cols: G E W U T P F
j135: [230 151 154 123 114 116 166]
j436: [166 117 123 230 154 151 114]
j439: [127 121 127 141 127 170 145]
j339: [182 128 101 128 128 144 153]
down: [114 154 127] | T
down: [123 127] | W
again j439:  | [127]
again j339:  | [128]
down: [166 127] | G
q: [182 128 101 128 128 144 153] | j339
perm: [114 116 166 230 151 154 123] | j135

cols: D Z R X Q Y M L N B
j863: [148 140 140 131 137 126 138 147 122 135]
j613: [135 137 148 126 122 139 131 140 147 140]
j177: [ 96 123 126  87 150  37 131  90 149  50]
perm: [140 147 140 131 139 122 126 148 137 135] | j613
perm: [135 122 147 138 126 137 131 140 140 148] | j863

cols: J V A S C K
j429: [198  41 159 193 193 174]
j10: [141 129 103 123 168 114]
j338: [198  44 159 193 126 174]
down: [193 123] | S
down: [159 103] | A
again j429:  | [193]
perm: [103 114 123 129 141 168] | j10

cols: vipuv delig rut Zib gav fenon pamiv pir Garol kal
j905: [220  71 217 116  85 194 138 211 193 149]
j543: [148 217  71 193 220 211 194  85 138 116]
j407: [ 71 219 211  85 194 148 116 217 193 138]
perm: [116 138  85 194 211 220 193  71 217 148] | j543
down: [217 219] | delig
q: [ 71 219 211  85 194 148 116 217 193 138] | j407
perm: [193  71 220 138 194 116 211 217  85 148] | j543

cols: par Vizo zuf Bobo piba
j497: [ 90 140 113 178 151]
j476: [129 122 141 129 116]
j127: [118 161 100 162 161]
j525: [142 113 156  90  97]
j144: [115 122 141 129  66]
j539: [115 122 141 129 122]
j532: [112 146  97 171 165]
perm: [151  90 140 113 178] | j497
again j476:  | [129]
again j127:  | [161]

cols: Bikaz zudi puve Lodo Vizis zevob Rero
j283: [103  74 111 231 185 160 139]
j289: [175 118 128 174  55 184  92]
j166: [103  74  74 231 185 160 228]
again j166:  | [74]
q: [103  74  74 231 185 160 228] | j166
down: [ 74 118] | zudi

cols: Refal fiv Lelet selu Pap zuru Muki kivi nukan
j756: [144 124 160 130 198  52  48 136 200]
j235: [136 124  48 130  52 200 144 198 161]
j372: [112 185  87 106  52 184 185  99  38]
j623: [ 96  96 135 162 153 128 139  81 139]
perm: [200 136  48  52 198 130 160 124 144] | j756
down: [ 48 144] | Muki
again j372:  | [185]
q: [144 124 160 130 198  52  48 136 200] | j756

cols: zuv Kode femed zego gam Sir
j173: [139  95  51 194 135 123]
j453: [123  95 123 123 194  34]
j564: [123  95 135 139 194  52]
down: [139 123] | zuv
perm: [ 95 135  52 194 139 123] | j564
again j453:  | [123]
down: [123  34] | Sir
q: [139  95  51 194 135 123] | j173
down: [135 194] | gam
down: [123 135] | femed

cols: mevos doke semo Vil nekit murik
j997: [ 91 123 123 141 111 109]
j557: [ 74 131 137 141 111 118]
j596: [111 141 123 118 109 111]
perm: [ 74 111 118 131 137 141] | j557
perm: [109 111 141 123 123  91] | j997
down: [141 118] | Vil
again j997:  | [123]
down: [111 109] | nekit
again j596:  | [111]

cols: nera rusu filon Supoz balud bizug fipe rof Bam gipe
j527: [153  66  95 195  82 199 219 103  80 148]
j877: [107  71 182 209 184 136  52  69 177  56]
j367: [ 94  61 190 221 200 129  38  50 184  34]
j683: [151 149 177 108 192  64  26 177 206 127]
j87: [159  71 182 209 184 136  52  69 177  56]
j157: [ 30  78  78 167  78 105  78  81 145  68]
j220: [ 52 110 121  92 231  57  70 160 160 123]
down: [190 177 182] | filon
again j157:  | [78]

cols: turi keri Bogeb Tiv nol nidut Sar
j40: [107 125 120  95  92 229 131]
j715: [120 148 210 182 129 122 115]
j360: [ 57 129 206 142 155 119 142]
j29: [121 116 166 163 163 180 163]
again j29:  | [163]
perm: [116 121 163 163 163 166 180] | j29
down: [125 148] | keri
down: [ 57 121] | turi

cols: vire vak pigo Gep
j901: [146 132  73 111]
j562: [143 115 223 223]
j350: [124 131  55 116]
down: [132 115] | vak
again j562:  | [223]
down: [143 124] | vire
down: [115 131] | vak

cols: rudig zug Rupoz gekiv Zedof Diso
j52: [125 113  93  63 182  61]
j253: [133 146 124 138 114 139]
j136: [154 106 184 154 191 155]
j404: [90 88 69 72 65 76]
j624: [125 183 113  61  93  63]
j890: [163 119 115 213 140 159]
perm: [139 133 146 124 138 114] | j253
q: [90 88 69 72 65 76] | j404
perm: [ 61  63  93 113 125 182] | j52
down: [ 61 213] | gekiv
again j136:  | [154]
perm: [ 63  93  61 113 183 125] | j624

cols: vuf dev luso ver tabuk
j854: [ 32 173 163 113  91]
j274: [147 143 152 121 137]
j460: [185 154 121 149 145]
j711: [134 197  92 128 208]
j191: [147 143 152 143  79]
j972: [113 173 163 113  91]
j246: [123 125 155 144 101]
j366: [ 79 143 147 153 143]
j884: [141 210  89 140  73]
again j972:  | [113]
down: [173 125 143] | dev
perm: [ 79 147 143 152 143] | j191

cols: pufo levub Noru sibev runo loto ros
j743: [181 117 128 124 109 113 147]
j567: [181 117 128 124 109 104 151]
j169: [181 124 128 124 109 113 121]
j514: [135 116 104 127 111 173 131]
j58: [109 117 113 121 124 129 181]
down: [181 181 135] | pufo
down: [109 109 111 124] | runo
perm: [113 121 181 124 128 124 109] | j169
again j169:  | [124]

cols: voku num lumul dav bal Diri
j554: [ 78 127 124 132 126 125]
j664: [132 124 124 127  59 125]
j759: [124 124 132 127 126  59]
perm: [124  59 127 124 125 132] | j664
down: [126  59] | bal
perm: [ 59 124 124 126 127 132] | j759

cols: sufer gotus Som fub Fiz sapap Fad
j398: [125 130 114  99 159 110 117]
j856: [136 152 165  95 114 150 152]
j530: [136 152 165  99 159  91 117]
again j856:  | [152]
perm: [159 110 130 117 125  99 114] | j398
down: [152 152] | gotus
down: [150  91] | sapap

cols: movu vana zalim Bube
j529: [137 118 124 133]
j473: [164 164 164 164]
j327: [147 132 146 140]
j8: [118 133 124 138]
j73: [131 140 147 146]
j373: [139 147 126 115]
j559: [137 118 117 125]
again j473:  | [164]
perm: [118 124 133 137] | j529
q: [137 118 124 133] | j529
perm: [140 147 132 146] | j327

cols: zuze Zanak Nodiv roz pugid
j198: [ 93  93  93 127  93]
j568: [152 122 132 179 128]
j733: [176 138  87 130  57]
j464: [138 138 120 120 130]
again j198:  | [93]
q: [138 138 120 120 130] | j464
q: [152 122 132 179 128] | j568
down: [122 138] | Zanak
perm: [ 57  87 130 138 176] | j733
q: [176 138  87 130  57] | j733

cols: dul Pake fef dus lok renik Deki fatog tufi Megum
j485: [183 174 118 130 119 100 130 131  91  94]
j56: [132 114 130 119 132  69 130 127  30  31]
j936: [183 174 118 130 125 100 130 131  91  94]
down: [ 69 100] | renik
down: [183 132] | dul

cols: val popo geda Dokis gada Baze
j491: [ 67  59  53 148  62 199]
j106: [157  73  73  32  73  73]
j130: [148  67 199  53  62  60]
again j106:  | [73]
perm: [ 60  62  53 199  67 148] | j130
perm: [ 53  60  62  67 148 199] | j130
down: [199  73] | Baze
down: [157 148] | val

cols: Rodeb kulor tovo miro Regig fupet luf Fot mozop pasod
j979: [123 153 127 143 139 133  85 125 110 143]
j930: [121 106 135 122 123 138 144 135 166 133]
j9: [134 124 176 140 150 114  68 161 157 124]
j630: [103 130 127 109 163  99  56 145 193 117]
j369: [134 120 136 124 129 129 119 143 130 132]
j621: [137 151 132 118 126 120 151 124 148 117]
j888: [134 124 176 140 150 114  68 161 200 124]
j569: [123 153 148 143 139 133  85 125 110 143]
j945: [169 176 195 216  68 195  55  58 135 195]
j971: [136 110 149 134 171  87  98 161 207 142]
again j945:  | [195]
again j621:  | [151]
perm: [ 87  98 110 134 136 142 149 161 171 207] | j971
down: [140 109 124 118 140 143] | miro

cols: Lelus Guz munit Vulog lise kaze
j504: [ 91 111 170  79  73 135]
j446: [135 126 105 104 148 134]
j336: [ 80 116  95 153 191 156]
j297: [112 102 108 158 158 152]
j449: [127 112  89 166 198 111]
j574: [ 77 125 126 140 136 136]
j38: [113 127 160  73  68 147]
j241: [146 154 113 192 207 146]
j521: [111 113 131  46  26 130]
j741: [117 147 142 135 139 139]
j899: [137 121 128 124 177  78]
down: [116 102 112 125 127 154 113 147 121] | Guz
again j297:  | [158]

cols: vez povu Saseb todu mil bep
j677: [143  84 203 111 162 104]
j340: [123 123 123 126 179 123]
j882: [153  90 115 135 122 157]
down: [123 153] | vez
again j340:  | [123]

cols: kige midep kono fere
j960: [122 110 106 145]
j192: [142 213 152 104]
j641: [106 110 144 122]
j199: [175 178 147  81]
j445: [ 94 122 119 154]
j732: [122 110 147 145]
j204: [152 105 213 142]
j54: [175 174 153  79]
perm: [106 145 122 110] | j960
perm: [122 144 110 106] | j641
q: [122 110 106 145] | j960
perm: [104 142 152 213] | j192
down: [147 119] | kono

cols: mubel bilo mal Kir tiva Dez Bako Gak
j817: [107  40 142  56 154 112 154 190]
j478: [142  40 154  56 112 189 154 107]
j847: [121  38 151  43  89 161 138 106]
j818: [ 47  86 145  83  56  98  83 114]
j69: [114  85  83  56  47  98 145  83]
perm: [ 40 154  56 112 189 154 107 142] | j478
down: [56 43 83] | Kir
again j69:  | [83]
perm: [114  83  98  56  83 145  86  47] | j818

cols: Fivuz Rik fivi fesa pekug Rit vip
j363: [101 114 124 128 109 103 117]
j368: [116  45 199 165 152  87 172]
j573: [113 113 142 113 100 113 110]
j179: [110 130 130 130 130  94 103]
j325: [ 87  98 117 110 138 142 126]
j324: [125  51 193 173 150  93 171]
j836: [ 88 100 118 142 142 146 128]
again j836:  | [142]
again j179:  | [130]
again j573:  | [113]
q: [ 88 100 118 142 142 146 128] | j836

cols: kan vigad vired kegup sevug rem Puga suror
j420: [129 119 172 132 126 119  34 140]
j260: [121 123 112 110 120 161 123 134]
j687: [182 121 182 146 182 139 182 121]
j190: [100 131  60 133 110 120 138 165]
again j420:  | [119]
down: [146 133] | kegup
again j260:  | [123]
q: [129 119 172 132 126 119  34 140] | j420
down: [123 121 131] | vigad

cols: Gume mozu vob nisi mun
j921: [117 166 108 139 196]
j353: [115  97 118 131 122]
j973: [115  97 118 131  80]
j62: [134 104 146 113  71]
j912: [115 166 107 138 201]
down: [80 71] | mun
down: [ 80  71 201] | mun

cols: Dap tizeg vug vasa
j593: [129 121 129 129]
j205: [151 126 127 123]
j344: [130 128 121  45]
j483: [115 116 127 127]
j661: [103 116 127 127]
perm: [129 129 121 129] | j593
again j593:  | [129]
again j483:  | [127]
down: [129 127 121 127] | vug
perm: [ 45 121 128 130] | j344
down: [115 103] | Dap
down: [127 121 127 127] | vug

cols: zop poga bagi Zalus
j434: [145 149 117 112]
j254: [107 125 142 125]
j904: [119 121 141 102]
j51: [141 125 107 125]
j506: [145 116 112 149]
perm: [125 142 125 107] | j254
perm: [112 116 145 149] | j506
perm: [117 112 145 149] | j434
perm: [149 112 116 145] | j506

cols: Kol tigug valus Zaze Vima
j74: [221  59 126  38 112]
j194: [136 146 152  87 108]
j953: [156 156 156 130 156]
j178: [144 117 117 141 137]
again j953:  | [156]
again j178:  | [117]
q: [156 156 156 130 156] | j953

cols: pav zam Vazot luv Fis mado pid zufe vis
j317: [164 184 190  71 185  90  45  60  65]
j433: [160  99 164 128 162 188  48  62  80]
j119: [161 162  48  80 164 188  99  62 128]
j309: [164 184 190  71 185  90  45 146  65]
perm: [ 45  60  65  71  90 164 184 185 190] | j317
down: [ 62 146] | zufe
perm: [ 48  99 162 160 188 128 164  80  62] | j433

cols: ridib kuvu Beb Lemat
j625: [111 135 111 135]
j225: [170 100 102 132]
j12: [135 200  69 107]
j599: [135 135 111 112]
perm: [135 111 135 111] | j625
again j599:  | [135]
perm: [111 112 135 135] | j599
perm: [135  69 200 107] | j12
down: [170 135 135] | ridib
perm: [111 111 135 135] | j625

cols: vafon bisel Vin det
j734: [ 90 125 128  57]
j652: [110 131 128  88]
j927: [127 127 127 127]
j411: [127 125 127  38]
j558: [106 129 128  77]
j592: [ 96 130 127  70]
j181: [114 129 128  89]
j451: [ 66 128 127  64]
j767: [114 130 128  97]
again j927:  | [127]
again j411:  | [127]
down: [77 70 89] | det
perm: [114 128 129  89] | j181

cols: fuf bidu Mevin Taz damub tiru Zupag Kuram Mesok Mager
j84: [ 89 128 171 148 157 139  77 138  85 135]
j300: [116 129 195 119 139 109 177 113 113 120]
j760: [119 134  88 153  60 134 150 114 135 112]
j705: [103 129 196 124 142 123 139 137 168 124]
j775: [141 123 113 114 135 122 134 126 144 133]
j364: [135 130 135 136 136 124 106 132 136 152]
j21: [116 129 195 119 139 109 177 113 118 122]
j839: [122 126 151 154 164 127 138 126 129 107]
j801: [116 135 161 122 113 111 112 109 118 128]
j230: [124 139 197 123 168 103 142 137 129 124]
j692: [109 128 136 147 109 125 147 147 171 101]
down: [107 128 124] | Mager
perm: [103 123 124 124 129 137 139 142 168 196] | j705

